Here is a tiny trained network, its code and every weight. The questions are about switching its units off for an input and a class, where a switched-off unit gives its printed mean instead of its output.

import numpy as np


def w(rows, s, z=0):
    codes = np.array(rows[::2]) - 128.0
    scale = np.full(codes.shape[1], s)
    scale[-1] = z or s
    return codes * scale


def f(y):
    return np.maximum(y, 0)


def log_softmax(a):
    a = a - a.max(-1, keepdims=True)
    return a - np.log(np.exp(a).sum(-1, keepdims=True))


def net(x, mask):
    res = np.array(x, float).reshape(1, 7) / 4 @ E
    y = f(res @ A[0][:, :-1].T + A[0][:, -1])
    res = res + np.where(mask, y, B[0][:, -1]) @ B[0][:, :-1]
    return log_softmax(res[-1] @ U[:, :-1].T + U[:, -1])


A, B = {}, {}
E = w([
[127,131,145,136,166,157,130,95,171,146,134,139],'x0',
[135,140,133,130,110,122,129,127,128,135,126,141],'x1',
[115,136,103,129,122,141,132,136,115,130,131,124],'x2',
[146,117,138,153,70,134,134,135,106,114,117,166],'x3',
[126,99,97,187,144,55,173,198,126,171,248,153],'x4',
[71,57,152,59,30,162,128,147,206,174,104,148],'x5',
[75,87,52,133,124,54,173,14,99,139,80,148],'x6',
],0.014)
A[0] = w([
[150,135,145,167,118,169,109,154,129,121,158,98,166],'neuron 0',
[184,229,124,135,158,163,118,91,92,65,8,87,255],'neuron 1',
[91,88,117,63,83,145,122,76,148,138,47,114,109],'neuron 2',
[95,70,119,103,98,110,149,177,181,184,153,137,39],'neuron 3',
[140,128,68,184,150,52,182,79,126,145,115,158,156],'neuron 4',
[63,101,96,106,111,97,125,53,124,139,84,152,147],'neuron 5',
[165,161,124,204,162,112,94,177,125,112,203,135,202],'neuron 6',
[126,141,153,101,114,149,88,188,149,120,118,89,229],'neuron 7',
[129,143,120,131,129,167,120,131,117,124,157,129,97],'neuron 8',
[130,108,145,45,98,193,144,137,144,144,78,118,204],'neuron 9',
[153,168,140,77,97,185,121,166,168,88,82,122,135],'neuron 10',
],0.013,0.0059)
B[0] = w([
[114,155,201,79,98,169,124,167,118,144,165,58,173],'neuron 0',
[212,105,78,250,55,212,24,83,168,156,107,108,253],'neuron 1',
[51,224,208,80,67,46,118,154,111,194,49,73,217],'neuron 2',
[254,37,105,239,23,237,1,75,254,85,83,112,183],'neuron 3',
[91,70,115,151,153,33,189,34,106,120,84,162,222],'neuron 4',
[86,93,133,117,71,53,155,140,107,201,79,17,213],'neuron 5',
[145,183,158,171,145,95,205,247,101,230,134,72,222],'neuron 6',
[112,160,158,125,189,176,22,160,135,91,203,178,188],'neuron 7',
[136,157,130,190,171,114,155,180,141,86,108,121,143],'neuron 8',
[119,229,143,74,160,163,106,171,147,135,135,234,205],'neuron 9',
[74,110,135,108,237,147,77,107,82,140,201,252,194],'neuron 10',
],0.0091,0.028)
U = w([
[212,127,126,160,138,188,93,142,162,124,158,137,219],'0',
[126,184,174,92,136,81,176,178,122,227,102,98,122],'1',
[148,74,75,144,104,102,99,34,163,140,59,104,207],'2',
[128,93,65,145,205,60,255,66,82,113,145,158,103],'3',
[95,162,137,31,172,139,97,108,137,90,137,197,5],'4',
],0.012,0.0024)

Each question gives the input, the list of numbers given to net, and the class t.
The units are the neurons (one row each of A and B). Each row of codes is followed by its name. A weight is (code - 128) times the scale printed after its matrix; where a second scale follows, it is the last column's (A, B and U).
mask holds one flag per neuron, in row order. A switched-off neuron (its flag False) gives its mean, the last column of its row in B, instead of its output. The means were averaged over made-up inputs and are rounded, as every weight is.
A unit's drop is (log p(t) with every unit on - log p(t) with that unit switched off) / (log p(t) with every unit on - log p(t) with every unit switched off).
The circuit of an input: a set's keep is (log p(t) with only the set's units on - log p(t) with every unit switched off) / (log p(t) with every unit on - log p(t) with every unit switched off). Starting from all 11 units, units are removed one at a time, each time the one whose removal leaves the highest keep (on an exact tie, the one counted first), for as long as the keep stays at least 0.8.
circuit, biggest first: the units of the circuit, biggest drop first
top k neurons: the k neurons with the biggest drops, biggest first
drop of u: that unit's drop, to one decimal
input [6,3,5,-3,7,5,-4], class 0: circuit, biggest first	[neuron 3]
input [-2,0,-8,1,4,0,6], class 3: circuit, biggest first	[neuron 1; neuron 4]
input [3,-8,-3,-4,-4,-8,1], class 2: top 2 neurons	[neuron 9; neuron 7]
input [-5,-8,1,-4,3,2,0], class 0: top 2 neurons	[neuron 4; neuron 5]
input [1,-4,6,5,0,6,0], class 4: top 2 neurons	[neuron 1; neuron 6]
input [-5,-1,8,3,0,-8,-4], class 0: top 2 neurons	[neuron 1; neuron 2]
input [-3,-2,-2,4,6,0,1], class 3: top 2 neurons	[neuron 1; neuron 2]
input [7,-5,-2,3,-4,1,-3], class 4: circuit, biggest first	[neuron 10; neuron 6]
input [-1,3,-8,-6,4,2,-5], class 0: top 2 neurons	[neuron 2; neuron 3]
input [2,6,8,-4,0,2,-7], class 4: top 2 neurons	[neuron 1; neuron 10]
input [2,3,-5,8,1,-2,5], class 3: top 3 neurons	[neuron 1; neuron 3; neuron 4]
input [6,5,7,6,0,0,1], class 2: top 3 neurons	[neuron 6; neuron 2; neuron 10]
input [1,5,-8,-6,2,7,0], class 0: top 2 neurons	[neuron 3; neuron 4]
input [3,-3,0,5,-2,6,7], class 1: circuit, biggest first	[neuron 2]
input [1,-2,-2,1,-3,8,-3], class 4: drop of neuron 4	0.0
input [-4,-4,-3,3,2,7,-3], class 0: drop of neuron 3	2.2
input [0,-6,7,-8,-8,3,0], class 4: drop of neuron 7	0.1
